Here is a tiny trained network, its code and every weight. The questions are about switching its units off for an input and a target symbol, where a switched-off unit gives its printed mean instead of its output.

import numpy as np


def w(rows, s, z=0):
    codes = np.array(rows[::2]) - 128.0
    scale = np.full(codes.shape[1], s)
    scale[-1] = z or s
    return codes * scale


def norm(h):
    return h / np.sqrt((h * h).mean(-1, keepdims=True) + 1e-5)


def f(y):
    return np.maximum(y, 0)


def softmax(a):
    e = np.exp(a - a.max(-1, keepdims=True))
    return e / e.sum(-1, keepdims=True)


def log_softmax(a):
    a = a - a.max(-1, keepdims=True)
    return a - np.log(np.exp(a).sum(-1, keepdims=True))


def net(x, mask):
    ids = ['εηθλξπστω'.index(c) for c in x.split()]
    T = len(ids)
    res = E[ids] + P[:T]
    u = 0
    for l in range(3):
        r = norm(res)
        for j in range(2):
            rows = slice(3 * j, 3 * j + 3)
            q, k, v = (r @ M[l][rows].T for M in (Q, K, V))
            z = softmax(np.where(np.tri(T) > 0, q @ k.T / 3**0.5, -1e9)) @ v
            o = O[l][rows]
            res = res + np.where(mask[u + j], z, o[:, -1]) @ o[:, :-1]
        u += 2
        y = f(norm(res) @ A[l][:, :-1].T + A[l][:, -1])
        res = res + np.where(mask[u : u + 4], y, B[l][:, -1]) @ B[l][:, :-1]
        u += 4
    return log_softmax(norm(res)[-1] @ U[:, :-1].T + U[:, -1])


Q, K, V, O, A, B = {}, {}, {}, {}, {}, {}
E = w([
[92,180,195,113,142,128,69],'ε',
[222,90,81,64,164,110,3],'η',
[60,116,102,40,137,30,120],'θ',
[116,135,252,152,204,119,53],'λ',
[98,224,81,89,117,167,153],'ξ',
[131,66,81,223,93,134,68],'π',
[78,68,115,119,142,69,56],'σ',
[129,62,136,241,93,163,34],'τ',
[98,103,40,131,109,72,154],'ω',
],0.013)
P = w([
[70,99,127,134,222,26,106],'0',
[141,189,128,173,155,2,128],'1',
[122,136,100,143,155,103,129],'2',
[138,117,131,135,124,110,127],'3',
[141,102,136,123,102,132,124],'4',
[134,86,148,102,85,151,129],'5',
[126,96,162,99,64,148,132],'6',
],0.0095)
Q[0] = w([
[142,111,126,133,255,128,165],'L0H1',
[116,171,90,144,216,203,144],'L0H1',
[217,178,177,169,118,94,196],'L0H1',
[115,188,193,147,70,65,123],'L0H2',
[23,92,131,171,116,63,88],'L0H2',
[105,85,142,162,149,84,126],'L0H2',
],0.0083)
K[0] = w([
[144,168,96,182,198,110,82],'L0H1',
[168,255,89,182,157,63,171],'L0H1',
[58,55,110,158,229,119,140],'L0H1',
[109,138,204,116,65,159,183],'L0H2',
[62,83,111,99,10,144,111],'L0H2',
[180,164,94,83,34,183,187],'L0H2',
],0.0076)
V[0] = w([
[146,191,52,125,44,147,255],'L0H1',
[178,192,227,141,131,152,124],'L0H1',
[98,84,179,176,170,143,189],'L0H1',
[192,117,137,40,104,132,162],'L0H2',
[103,151,191,153,107,143,31],'L0H2',
[237,103,132,88,120,112,116],'L0H2',
],0.0073)
O[0] = w([
[157,108,203,130,155,98,49,1],'L0H1',
[238,110,169,141,133,86,174,63],'L0H1',
[180,71,61,119,254,125,96,83],'L0H1',
[143,89,128,100,86,175,99,75],'L0H2',
[177,186,106,111,118,144,155,151],'L0H2',
[177,118,142,127,111,190,179,127],'L0H2',
],0.0084,0.009)
A[0] = w([
[163,109,144,180,91,99,106,232],'L0N1',
[190,171,96,168,153,98,143,2],'L0N2',
[154,81,68,35,145,2,116,90],'L0N3',
[94,119,170,148,185,156,249,65],'L0N4',
],0.0059,0.0015)
B[0] = w([
[2,112,39,110,202,71,200,158],'L0N1',
[113,18,130,136,189,184,60,155],'L0N2',
[98,166,116,193,224,152,119,252],'L0N3',
[215,116,237,133,120,75,104,150],'L0N4',
],0.0076,0.0035)
Q[1] = w([
[5,239,70,202,80,55,217],'L1H1',
[96,120,144,119,63,173,64],'L1H1',
[126,92,129,183,244,112,133],'L1H1',
[207,74,30,232,129,116,157],'L1H2',
[171,50,212,147,162,70,186],'L1H2',
[154,45,173,172,90,254,101],'L1H2',
],0.0058)
K[1] = w([
[110,107,208,165,75,193,171],'L1H1',
[84,23,134,49,103,120,11],'L1H1',
[119,123,132,189,223,165,101],'L1H1',
[71,195,143,254,107,166,118],'L1H2',
[200,92,113,127,233,100,155],'L1H2',
[183,77,175,243,117,187,88],'L1H2',
],0.0068)
V[1] = w([
[222,93,101,161,3,186,147],'L1H1',
[183,174,59,123,153,83,166],'L1H1',
[132,70,135,177,124,131,84],'L1H1',
[91,88,180,206,107,99,176],'L1H2',
[89,187,102,57,190,167,93],'L1H2',
[131,155,78,202,123,138,90],'L1H2',
],0.0071)
O[1] = w([
[125,71,79,79,171,6,128,3],'L1H1',
[10,167,245,110,65,95,3,188],'L1H1',
[31,158,117,27,145,144,164,92],'L1H1',
[125,85,91,72,49,122,34,114],'L1H2',
[170,135,159,177,142,138,111,228],'L1H2',
[15,64,231,94,212,172,138,219],'L1H2',
],0.0042,0.0063)
A[1] = w([
[104,145,147,204,35,56,253,138],'L1N1',
[152,157,81,115,198,195,80,4],'L1N2',
[114,69,44,122,188,99,203,94],'L1N3',
[117,77,82,146,126,90,96,154],'L1N4',
],0.0067,0.0025)
B[1] = w([
[120,100,221,86,123,234,114,252],'L1N1',
[104,254,145,224,190,157,48,188],'L1N2',
[177,211,131,148,244,190,156,191],'L1N3',
[186,40,170,94,80,112,91,204],'L1N4',
],0.0071,0.0038)
Q[2] = w([
[175,68,49,81,180,64,44],'L2H1',
[196,82,171,88,98,57,233],'L2H1',
[118,99,102,95,184,86,214],'L2H1',
[82,114,248,163,191,147,255],'L2H2',
[123,61,78,169,122,203,71],'L2H2',
[200,167,150,245,161,183,150],'L2H2',
],0.0067)
K[2] = w([
[80,106,53,228,68,64,103],'L2H1',
[79,168,170,205,198,118,179],'L2H1',
[117,60,103,255,131,132,125],'L2H1',
[138,106,250,225,159,210,207],'L2H2',
[148,70,128,157,119,234,93],'L2H2',
[153,187,201,177,171,85,83],'L2H2',
],0.008)
V[2] = w([
[204,107,93,163,129,72,83],'L2H1',
[180,193,53,103,169,168,46],'L2H1',
[165,73,134,227,33,164,99],'L2H1',
[100,158,101,223,88,172,2],'L2H2',
[67,233,112,111,197,121,139],'L2H2',
[98,179,227,78,169,103,72],'L2H2',
],0.0074)
O[2] = w([
[47,10,130,95,52,165,242,57],'L2H1',
[131,127,206,70,105,110,145,168],'L2H1',
[22,96,210,138,254,93,186,110],'L2H1',
[170,171,140,56,115,91,191,248],'L2H2',
[133,37,185,127,114,162,127,216],'L2H2',
[179,69,81,72,133,189,143,166],'L2H2',
],0.0076,0.011)
A[2] = w([
[152,115,146,122,100,105,46,213],'L2N1',
[131,155,40,124,251,132,165,112],'L2N2',
[255,85,177,80,133,53,153,52],'L2N3',
[126,165,101,104,82,117,92,6],'L2N4',
],0.0079,0.0017)
B[2] = w([
[187,91,160,99,114,62,126,254],'L2N1',
[181,99,142,111,91,107,176,214],'L2N2',
[34,201,135,163,12,175,128,209],'L2N3',
[140,65,48,227,148,131,184,202],'L2N4',
],0.011,0.0034)
U = w([
[221,168,171,146,190,169,72,161],'ε',
[85,119,174,89,15,157,159,110],'η',
[191,85,37,149,36,122,93,247],'θ',
[194,58,70,103,129,200,199,84],'λ',
[174,55,209,98,127,8,115,48],'ξ',
[60,200,137,169,209,50,187,130],'π',
[89,187,33,177,143,207,116,3],'σ',
[173,99,162,104,194,61,240,174],'τ',
[59,92,130,129,140,61,7,128],'ω',
],0.012,0.0033)

Each question gives the input, a string of symbols that net reads in full, and the target symbol t.
The units are the heads (3 rows each of Q, K, V and O) and the neurons (one row each of A and B). Each row of codes is followed by its name. A weight is (code - 128) times the scale printed after its matrix; where a second scale follows, it is the last column's (O, A, B and U).
mask holds one flag per unit, layer by layer, with each layer's heads first. A switched-off unit (its flag False) gives its mean, the last column of its rows in O or B, instead of its output. The means were averaged over made-up inputs and are rounded, as every weight is.
A unit's drop is (log p(t) with every unit on - log p(t) with that unit switched off) / (log p(t) with every unit on - log p(t) with every unit switched off).
The circuit of an input: a set's keep is (log p(t) with only the set's units on - log p(t) with every unit switched off) / (log p(t) with every unit on - log p(t) with every unit switched off). Starting from the 12 units with the biggest drops (on a tie, the unit counted first), units are removed one at a time, each time the one whose removal leaves the highest keep (on an exact tie, the one counted first), for as long as the keep stays at least 0.8.
units of the circuit, in order: the units of the circuit, biggest drop first
k most important neurons: the k neurons with the biggest drops, biggest first
top k neurons in layer l: the k neurons of layer l with the biggest drops, biggest first
which heads matter: for each layer, one digit per head in row order, 1 if its drop is at least 0.15 and else 0, layers parted by /
input ω θ λ η λ, target η: units of the circuit, in order	L0H1, L2N3, L0N3, L1N2
input ε η τ, target η: units of the circuit, in order	L2H1
input η τ ω, target τ: 2 most important neurons	L2N2, L0N3
input η σ π θ ε η, target η: units of the circuit, in order	L2H1, L2N3
input ε ω ε ε π, target ε: top 2 neurons in layer 0	L0N1, L0N3
input λ η ξ τ η λ, target η: 2 most important neurons	L0N4, L2N3
input ω σ ε τ π ξ ω, target ξ: units of the circuit, in order	L0H1, L2N1
input ε η σ, target η: which heads matter	00 / 00 / 00
input τ θ η θ ω λ ω, target λ: units of the circuit, in order	L1H1, L1N3
input σ η σ ε τ θ, target τ: which heads matter	10 / 10 / 00
input η ω π θ, target π: which heads matter	00 / 00 / 10
input ω ε θ η σ λ θ, target λ: which heads matter	00 / 10 / 00
input η π ω θ ε σ ω, target σ: which heads matter	11 / 00 / 11
input τ θ θ, target θ: which heads matter	01 / 00 / 10
input σ ε ξ, target ε: units of the circuit, in order	L0H1
input ε σ π ω θ σ θ, target σ: which heads matter	00 / 10 / 10
input λ π η η ω θ, target ω: 3 most important neurons	L0N3, L1N2, L2N3
input ω λ η π, target η: which heads matter	00 / 00 / 10
input η η π θ θ σ, target θ: which heads matter	00 / 01 / 00
input ω ω η ω ε ω τ, target ω: top 2 neurons in layer 1	L1N2, L1N1
input τ σ ω, target σ: most important neuron	L2N1
input ω η θ, target η: which heads matter	01 / 10 / 01
input η ε ε π, target ε: 4 most important neurons	L1N1, L0N1, L1N3, L1N4
input ε η η η, target θ: 2 most important neurons	L0N3, L1N2
input σ ε ε σ, target ε: 2 most important neurons	L2N3, L0N3
input η η ω, target η: which heads matter	01 / 00 / 00
input ξ ω ω ω τ ε ω, target ε: which heads matter	00 / 00 / 00
input η η η σ η ε τ, target ε: which heads matter	10 / 10 / 11
